[-1.72  2.45  0.28  3.35] -> H
[-0.33  0.65  4.03 -5.41] -> Q
[-4.91 -0.10  2.17  8.15] -> D
[ 0.35 -0.26  3.79 -1.09] -> W
[ 2.38 -2.42  0.34 -5.30] -> T
[0.89 1.95 1.53 3.09] -> E
[0.55 2.45 3.35 0.28] -> X
[-0.50 -4.91 -0.10  2.14] -> U
start: [-4.91 -0.10  2.14]
U, 2
start: [2.45 0.28 3.35]
H, 2
start: [-0.26  3.79]
W, 2
start: [1.53 3.09]
E, 3

[ 1.73 -3.90  1.51  1.45  1.06 -3.04 -3.48  1.40  1.64 -4.03 -1.49  1.13
 -3.87 -1.57  1.19 -3.98  1.73 -2.83  1.30  0.44 -2.82 -3.58  1.75  1.67
 -3.23  0.91  1.60  1.33 -3.60 -3.18 -3.54]  F
[-2.55 -3.33 -1.85 -1.07 -0.65  0.79 -1.16 -2.40 -2.18  0.35  0.63 -0.72
 -0.72 -2.26 -2.51 -0.56 -1.60  0.80 -0.89 -2.63 -1.65 -1.04 -1.74 -1.44
 -1.37 -0.52 -2.24 -2.45 -1.04 -1.40  0.68]  A
[-3.18 -4.91 -3.93 -1.99 -1.72 -3.56 -7.11 -4.17 -3.58 -5.26 -2.24 -1.75
 -6.82 -6.95 -4.56 -6.66 -2.55 -3.32 -1.85 -5.52 -7.24 -7.03 -2.76 -2.36
 -7.19 -1.66 -3.70 -4.31 -7.05 -7.20 -4.23]  Z
[-2.82 -3.58  1.75  1.65 -3.23  0.91  1.60  1.33 -3.60  0.00  0.00 -0.05
 -0.04 -0.09 -0.10 -0.03 -0.07  0.01 -0.05 -0.10 -0.07 -0.05 -0.08 -0.07
 -0.06 -0.04 -0.09 -0.10 -0.05 -0.06  0.00]  N
start: [-2.82 -3.58  1.75  1.65 -3.23  0.91  1.60  1.33 -3.60  0.00]
N, 1
start: [ 0.00 -0.05 -0.04 -0.09 -0.10 -0.03 -0.07  0.01 -0.05 -0.10]
N, 11
start: [-0.05 -0.04 -0.09 -0.10]
N, 12
start: [-2.55 -3.32 -1.85]
Z, 17
start: [1.51 1.45 1.06]
F, 3
start: [-2.82 -3.58  1.75  1.67 -3.23  0.91  1.60  1.33 -3.60]
F, 21
which: [ 1.73 -3.90  1.51  1.45  1.06 -3.04 -3.48  1.40  1.64 -4.03 -1.49  1.13
 -3.87 -1.57  1.19 -3.98  1.73 -2.83  1.30  0.44 -2.82 -3.58  1.75  1.67
 -3.23  0.91  1.60  1.33 -3.60 -3.18 -3.54]
F

[2.62 1.10 2.62 1.02 0.17 0.98 2.25 0.04 1.32 1.51 1.03 1.69 0.61 0.92
 0.82 1.32 0.60 1.41 0.85] : mubip
[-4.75 -0.25 -4.75 -7.54  5.43 -8.01 -6.34  5.48 -0.92 -8.42 -8.20 -7.13
  6.18 -7.90  3.87 -6.60  4.87 -7.62  5.06] : lefa
[-1.57 -0.72 -1.57 -0.63 -0.38 -0.59 -1.29 -0.31 -0.83 -0.87 -0.61 -0.98
 -0.63 -0.56 -0.65 -0.75 -0.55 -0.80 -0.70] : pudep
[-0.51 -0.02  2.23  0.75  0.61  0.63  1.54  0.51  0.78  0.98  0.64  1.05
  0.90  0.59  0.64  0.64  0.52  0.76  0.79] : fipa
[-0.50 -8.17 -0.50  2.85  2.74  1.98 -4.99  2.97 -8.14 -0.92  1.43 -4.59
 -0.47  2.24 -6.91 -5.30 -6.21 -3.87 -5.63] : Rodi
[ 5.43 -8.01 -6.34  5.45 -0.42 -0.06 -0.36 -0.38 -0.15 -0.15 -0.05 -0.16
 -0.51 -0.05 -0.24  0.01 -0.23 -0.03 -0.35] : Losav
[0.41 0.07 0.41 0.12 0.14 0.09 0.24 0.12 0.10 0.15 0.09 0.15 0.19 0.08
 0.10 0.06 0.08 0.09 0.14] : Nafam
[-2.06 -1.55 -2.06 -0.76  0.00 -0.80 -2.17  0.11 -1.70 -1.41 -0.88 -1.81
 -0.53 -0.74 -1.21 -1.57 -0.99 -1.54 -1.11] : nom
[-2.84 -0.14 -2.84 -5.49  4.78 -5.94 -4.52  4.78 -0.61 -6.25 -6.11 -5.34
  5.37 -5.86  3.19 -5.08  3.96 -5.80  4.24] : nirak
[-1.72 -0.83 -1.72 -0.60 -0.71 -0.53 -1.32 -0.63 -0.93 -0.81 -0.55 -0.94
 -0.98 -0.50 -0.88 -0.69 -0.80 -0.73 -0.98] : Zak
start: [0.24 0.12 0.10 0.15]
Nafam, 7
start: [-0.51 -0.05]
Losav, 13
start: [ 5.43 -8.01 -6.34  5.48]
lefa, 5

[-4.00  2.49 -3.66 -4.01  2.09 -3.58 -3.52 -3.53  1.73  2.40 -3.97  2.46
  2.97 -4.91 -4.46  1.92  2.23 -4.54  3.35 -4.38 -3.59  3.17 -4.17 -2.21
 -2.71  1.50  3.30 -4.65  2.54 -3.67 -3.54 -4.25  2.70] = Limez
[ 7.86 -4.57  7.19  6.98 -4.27  6.30  7.30  6.40 -5.23 -5.96  7.90 -5.24
 -4.85  9.21  8.34 -4.23 -4.85  8.65 -5.47  9.08  7.05 -4.76  8.21  4.49
  4.94 -2.95 -4.14  8.79 -4.82  7.64  7.18  7.61 -5.25] = bogis
[ 0.20 -0.32 -0.11  0.04 -0.26 -0.33  1.73 -3.52 -3.53  0.82 -0.02 -0.11
 -0.85 -0.50 -0.39  0.65  0.50 -0.11 -1.51 -0.12  0.07 -1.02 -0.29  0.13
  0.15  0.66 -1.56 -0.09  0.04 -0.39 -0.36  0.06 -0.23] = ramug
[-1.51 -0.14  0.07  2.48 -1.65  1.53  2.00  1.98  2.41  0.63  2.11 -1.33
 -3.26  1.81  1.79  0.05 -0.09  2.41 -4.90  2.19  2.09 -3.93  1.93  1.65
  1.75  0.33 -5.25  2.31 -1.48  1.38  1.38  2.61 -1.74] = pes
[ 3.40 -2.42  2.94  3.47 -1.84  2.81  2.86  3.09  0.28 -1.23  3.22 -2.11
 -3.32  3.77  3.46 -0.88 -1.43  3.65 -4.02  3.34  3.00 -3.61  3.10  1.74
  2.47 -0.71 -4.24  3.89 -2.00  2.54  2.49  3.65 -2.49] = kogas
start: [-3.52 -3.53  1.73]
Limez, 7
start: [-3.67 -3.54 -4.25  2.70]
Limez, 30
start: [ 2.48 -1.65  1.53  2.00  1.98]
pes, 4
start: [ 0.65  0.50 -0.11 -1.51 -0.12  0.07 -1.02 -0.29]
ramug, 16
start: [-1.51 -0.12  0.07]
ramug, 19

